Below are the code and all the weights of a small trained network. Each question names an input and a target symbol and asks about switching units off, where a switched-off unit gives its printed mean instead of its output.

import numpy as np


def w(rows, s, z=0):
    codes = np.array(rows[::2]) - 128.0
    scale = np.full(codes.shape[1], s)
    scale[-1] = z or s
    return codes * scale


def norm(h):
    return h / np.sqrt((h * h).mean(-1, keepdims=True) + 1e-5)


def softmax(a):
    e = np.exp(a - a.max(-1, keepdims=True))
    return e / e.sum(-1, keepdims=True)


def log_softmax(a):
    a = a - a.max(-1, keepdims=True)
    return a - np.log(np.exp(a).sum(-1, keepdims=True))


def net(x, mask):
    ids = ['βζμξπτφ'.index(c) for c in x.split()]
    T = len(ids)
    res = E[ids] + P[:T]
    u = 0
    for l in range(3):
        r = norm(res)
        for j in range(2):
            rows = slice(2 * j, 2 * j + 2)
            q, k, v = (r @ M[l][rows].T for M in (Q, K, V))
            z = softmax(np.where(np.tri(T) > 0, q @ k.T / 2**0.5, -1e9)) @ v
            o = O[l][rows]
            res = res + np.where(mask[u + j], z, o[:, -1]) @ o[:, :-1]
        u += 2
    return log_softmax(norm(res)[-1] @ U[:, :-1].T + U[:, -1])


Q, K, V, O = {}, {}, {}, {}
E = w([
[96,174,114,137],'β',
[116,172,72,134],'ζ',
[100,127,151,135],'μ',
[173,108,2,176],'ξ',
[115,116,129,141],'π',
[105,106,161,99],'τ',
[119,132,125,162],'φ',
],0.0071)
P = w([
[250,105,207,48],'0',
[51,88,155,148],'1',
[57,65,153,157],'2',
[110,71,166,127],'3',
[119,63,149,129],'4',
[110,54,155,143],'5',
[121,41,164,127],'6',
[110,45,171,132],'7',
[113,41,168,155],'8',
],0.0019)
Q[0] = w([
[122,179,84,108],'L0H1',
[70,53,254,162],'L0H1',
[19,105,126,147],'L0H2',
[47,149,202,69],'L0H2',
],0.0068)
K[0] = w([
[129,112,52,208],'L0H1',
[112,230,224,13],'L0H1',
[176,11,147,187],'L0H2',
[140,34,254,80],'L0H2',
],0.0055)
V[0] = w([
[211,241,196,209],'L0H1',
[150,208,88,107],'L0H1',
[91,166,29,74],'L0H2',
[136,6,180,72],'L0H2',
],0.0026)
O[0] = w([
[82,225,31,99,81],'L0H1',
[48,72,46,138,42],'L0H1',
[145,65,231,91,31],'L0H2',
[146,104,4,156,248],'L0H2',
],0.0026,0.0016)
Q[1] = w([
[94,172,48,97],'L1H1',
[134,109,153,129],'L1H1',
[95,204,101,173],'L1H2',
[85,2,110,82],'L1H2',
],0.0048)
K[1] = w([
[48,63,14,164],'L1H1',
[163,125,163,137],'L1H1',
[82,89,27,186],'L1H2',
[152,123,185,2],'L1H2',
],0.0048)
V[1] = w([
[202,157,121,64],'L1H1',
[32,4,92,102],'L1H1',
[152,113,143,77],'L1H2',
[152,173,99,230],'L1H2',
],0.0021)
O[1] = w([
[179,144,196,135,1],'L1H1',
[54,168,1,140,226],'L1H1',
[115,142,162,156,78],'L1H2',
[142,99,166,61,151],'L1H2',
],0.0026,0.00072)
Q[2] = w([
[84,191,31,72],'L2H1',
[68,41,158,237],'L2H1',
[66,2,254,145],'L2H2',
[46,60,114,200],'L2H2',
],0.007)
K[2] = w([
[141,14,58,181],'L2H1',
[221,142,172,37],'L2H1',
[227,254,147,114],'L2H2',
[231,122,173,27],'L2H2',
],0.007)
V[2] = w([
[98,211,135,24],'L2H1',
[33,110,134,138],'L2H1',
[118,46,118,2],'L2H2',
[126,123,12,162],'L2H2',
],0.0067)
O[2] = w([
[89,158,193,35,125],'L2H1',
[79,195,107,155,63],'L2H1',
[128,128,2,7,144],'L2H2',
[61,38,151,104,1],'L2H2',
],0.0065,0.0038)
U = w([
[125,122,255,159,50],'β',
[95,156,204,28,211],'ζ',
[186,50,107,147,124],'μ',
[221,209,165,187,251],'ξ',
[169,177,27,37,20],'π',
[41,218,124,171,25],'τ',
[103,74,152,142,153],'φ',
],0.0076,0.002)

Each question gives the input, a string of symbols that net reads in full, and the target symbol t.
The units are the heads (2 rows each of Q, K, V and O). Each row of codes is followed by its name. A weight is (code - 128) times the scale printed after its matrix; where a second scale follows, it is the last column's (O and U).
mask holds one flag per head, layer by layer. A switched-off head (its flag False) gives its mean, the last column of its rows in O, instead of its output. The means were averaged over made-up inputs and are rounded, as every weight is.
A unit's drop is (log p(t) with every unit on - log p(t) with that unit switched off) / (log p(t) with every unit on - log p(t) with every unit switched off).
The circuit of an input: a set's keep is (log p(t) with only the set's units on - log p(t) with every unit switched off) / (log p(t) with every unit on - log p(t) with every unit switched off). Starting from all 6 units, units are removed one at a time, each time the one whose removal leaves the highest keep (on an exact tie, the one counted first), for as long as the keep stays at least 0.8.
circuit, biggest first: the units of the circuit, biggest drop first
most important unit: the unit with the biggest drop
heads that matter: for each layer, one digit per head in row order, 1 if its drop is at least 0.15 and else 0, layers parted by /
drop when u is switched off: that unit's drop, to one decimal
input τ π μ μ ζ τ τ τ, target π: circuit, biggest first : [L2H2]
input π β μ τ, target μ: circuit, biggest first : [L0H2; L1H1; L2H1; L0H1]
input ζ β ζ, target ζ: circuit, biggest first : [L2H1; L0H2]
input μ μ μ τ φ τ, target ξ: circuit, biggest first : [L2H2; L1H2]
input ζ μ ξ ξ ξ ζ, target μ: heads that matter : 00 / 00 / 11
input β ζ μ μ μ π β τ τ, target τ: circuit, biggest first : [L2H1; L0H1]
input ζ τ μ φ μ μ ζ φ, target ζ: circuit, biggest first : [L2H1; L0H2]
input φ β τ, target β: heads that matter : 10 / 10 / 01
input μ μ β τ μ μ ζ ζ, target τ: heads that matter : 00 / 00 / 10
input φ μ φ τ τ ζ μ ζ φ, target β: heads that matter : 11 / 00 / 01
input ζ ζ μ τ φ μ π, target ζ: heads that matter : 11 / 00 / 10
input ξ ξ φ μ μ μ τ, target φ: heads that matter : 00 / 00 / 11
input π ζ ζ, target φ: circuit, biggest first : [L2H2; L0H2]
input ξ ζ ξ φ φ, target φ: circuit, biggest first : [L2H2]
input ξ μ π, target φ: heads that matter : 00 / 00 / 01
input μ ζ ζ, target τ: heads that matter : 10 / 10 / 11
input τ μ ζ μ μ μ τ, target π: heads that matter : 00 / 00 / 00
input φ μ μ μ ξ τ, target β: drop when L0H2 is switched off : 0.2
input ζ β φ, target ζ: drop when L0H2 is switched off : 0.3
input π μ μ ξ ζ μ, target μ: drop when L0H2 is switched off : 0.6
input φ τ μ τ τ ζ μ, target β: most important unit : L0H1
